Below is a small trained network, with its code and all its weights. Each question gives an input and a class and asks what happens when units are switched off, that is, made to give their printed mean instead of their output.

import numpy as np


def w(rows, s, z=0):
    codes = np.array(rows[::2]) - 128.0
    scale = np.full(codes.shape[1], s)
    scale[-1] = z or s
    return codes * scale


def norm(h):
    return h / np.sqrt((h * h).mean(-1, keepdims=True) + 1e-5)


def f(y):
    return np.maximum(y, 0)


def log_softmax(a):
    a = a - a.max(-1, keepdims=True)
    return a - np.log(np.exp(a).sum(-1, keepdims=True))


def net(x, mask):
    res = np.array(x, float).reshape(1, 4) / 4 @ E
    u = 0
    for l in range(4):
        y = f(norm(res) @ A[l][:, :-1].T + A[l][:, -1])
        res = res + np.where(mask[u : u + 7], y, B[l][:, -1]) @ B[l][:, :-1]
        u += 7
    return log_softmax(norm(res)[-1] @ U[:, :-1].T + U[:, -1])


A, B = {}, {}
E = w([
[253,205,138,238,43,146,99,178,210],'x0',
[122,213,137,53,124,196,82,133,136],'x1',
[126,129,129,129,128,128,129,130,125],'x2',
[186,155,131,65,137,13,93,127,142],'x3',
],0.005)
A[0] = w([
[93,170,132,1,140,188,113,133,113,9],'0.n0',
[38,63,122,150,142,239,151,117,112,41],'0.n1',
[38,61,123,10,145,115,144,122,108,44],'0.n2',
[97,156,118,94,127,140,108,126,137,2],'0.n3',
[78,21,124,165,144,40,153,131,105,45],'0.n4',
[116,136,125,35,140,7,111,128,123,31],'0.n5',
[132,125,125,77,129,58,120,118,136,33],'0.n6',
],0.017,0.0028)
B[0] = w([
[120,79,97,115,118,173,162,37,248,207],'0.n0',
[169,123,168,92,108,143,172,244,40,221],'0.n1',
[97,184,114,176,165,57,55,104,97,250],'0.n2',
[173,96,138,126,116,139,130,100,155,149],'0.n3',
[127,95,107,116,114,173,147,30,246,215],'0.n4',
[153,114,176,109,107,162,161,239,48,215],'0.n5',
[147,136,131,102,111,136,173,174,83,174],'0.n6',
],0.019,0.02)
A[1] = w([
[84,148,6,171,162,87,51,130,116,84],'1.n0',
[86,133,95,156,132,84,83,125,93,89],'1.n1',
[148,202,100,219,110,106,52,147,164,121],'1.n2',
[166,204,66,206,141,102,74,143,157,66],'1.n3',
[79,164,132,133,203,64,67,66,88,15],'1.n4',
[111,126,15,92,147,114,86,157,117,109],'1.n5',
[94,160,68,126,109,124,86,168,103,2],'1.n6',
],0.016,0.0017)
B[1] = w([
[96,209,224,58,145,46,201,76,127,185],'1.n0',
[115,156,180,206,74,54,128,71,95,178],'1.n1',
[118,177,168,171,246,70,59,116,130,246],'1.n2',
[15,140,147,164,202,77,129,98,82,228],'1.n3',
[92,203,132,254,206,54,17,165,154,254],'1.n4',
[157,91,184,234,161,208,185,167,168,142],'1.n5',
[148,89,114,128,106,182,188,141,134,147],'1.n6',
],0.0078,0.0076)
A[2] = w([
[101,164,65,112,52,67,90,121,74,53],'2.n0',
[102,137,82,119,72,38,97,94,109,6],'2.n1',
[133,141,105,152,121,75,105,135,132,45],'2.n2',
[78,62,93,89,144,106,116,83,108,81],'2.n3',
[86,120,58,106,69,83,71,152,152,63],'2.n4',
[125,125,101,204,93,87,112,138,118,27],'2.n5',
[156,86,105,131,109,147,150,33,249,128],'2.n6',
],0.016,0.0014)
B[2] = w([
[132,57,129,129,152,99,113,195,240,138],'2.n0',
[174,104,82,139,229,208,124,79,68,151],'2.n1',
[137,115,147,228,118,164,78,117,95,169],'2.n2',
[232,142,212,180,54,114,183,105,225,144],'2.n3',
[78,179,123,161,101,173,180,118,114,129],'2.n4',
[113,85,164,69,186,90,116,86,167,167],'2.n5',
[103,116,10,94,76,137,78,2,235,253],'2.n6',
],0.0092,0.012)
A[3] = w([
[39,170,11,130,125,73,118,88,149,82],'3.n0',
[123,108,70,139,53,117,169,239,23,63],'3.n1',
[85,103,63,91,49,81,107,129,85,51],'3.n2',
[54,161,43,76,28,87,94,157,19,3],'3.n3',
[69,165,91,87,89,98,83,156,117,80],'3.n4',
[75,199,5,148,53,124,126,157,65,103],'3.n5',
[92,125,80,96,68,161,134,209,48,64],'3.n6',
],0.012,0.0017)
B[3] = w([
[111,113,34,93,1,115,145,199,95,192],'3.n0',
[108,207,106,31,43,167,148,161,75,252],'3.n1',
[143,36,43,98,151,45,82,129,106,136],'3.n2',
[174,30,101,211,86,128,115,237,108,151],'3.n3',
[73,135,57,184,144,104,212,126,122,129],'3.n4',
[139,85,95,163,180,127,79,162,150,136],'3.n5',
[138,159,92,174,75,96,157,168,65,218],'3.n6',
],0.0093,0.012)
U = w([
[168,124,174,83,76,145,197,243,30,254],'0',
[90,158,185,225,225,43,61,96,129,6],'1',
[136,71,77,97,75,152,134,14,255,114],'2',
],0.0074,0.0007)

Each question gives the input, the list of numbers given to net, and the class t.
The units are the neurons (one row each of A and B). Each row of codes is followed by its name. A weight is (code - 128) times the scale printed after its matrix; where a second scale follows, it is the last column's (A, B and U).
mask holds one flag per neuron, layer by layer. A switched-off neuron (its flag False) gives its mean, the last column of its row in B, instead of its output. The means were averaged over made-up inputs and are rounded, as every weight is.
A unit's drop is (log p(t) with every unit on - log p(t) with that unit switched off) / (log p(t) with every unit on - log p(t) with every unit switched off).
The circuit of an input: a set's keep is (log p(t) with only the set's units on - log p(t) with every unit switched off) / (log p(t) with every unit on - log p(t) with every unit switched off). Starting from the 12 units with the biggest drops (on a tie, the unit counted first), units are removed one at a time, each time the one whose removal leaves the highest keep (on an exact tie, the one counted first), for as long as the keep stays at least 0.8.
units of the circuit, in order: the units of the circuit, biggest drop first
top k neurons: the k neurons with the biggest drops, biggest first
k most important neurons of layer l: the k neurons of layer l with the biggest drops, biggest first
drop of u: that unit's drop, to one decimal
input [-5,4,0,3], class 1: units of the circuit, in order -> [0.n2]
input [-6,-5,8,1], class 1: top 2 neurons -> [0.n2 0.n0]
input [6,-7,-2,1], class 2: top 2 neurons -> [0.n2 0.n1]
input [-1,3,7,-2], class 2: 2 most important neurons of layer 0 -> [0.n0 0.n5]
input [-8,-8,-1,-4], class 1: top 4 neurons -> [0.n2 0.n0 1.n4 0.n1]
input [-4,8,-1,-5], class 2: top 2 neurons -> [0.n0 0.n5]
input [-3,3,-5,-1], class 1: top 2 neurons -> [0.n2 0.n4]
input [-5,-5,1,-3], class 1: top 2 neurons -> [0.n2 0.n5]
input [-2,-3,3,2], class 2: top 2 neurons -> [0.n4 0.n1]
input [-1,7,8,-6], class 2: 4 most important neurons of layer 0 -> [0.n0 0.n5 0.n6 0.n3]
input [6,-7,3,2], class 2: top 3 neurons -> [0.n2 0.n1 0.n5]
input [7,-3,1,4], class 1: drop of 0.n0 -> 1.5
input [-3,-6,4,2], class 2: drop of 0.n0 -> 0.0
input [5,1,3,0], class 1: drop of 0.n5 -> 1.5
input [0,-7,-4,-3], class 2: top neuron -> [0.n4]
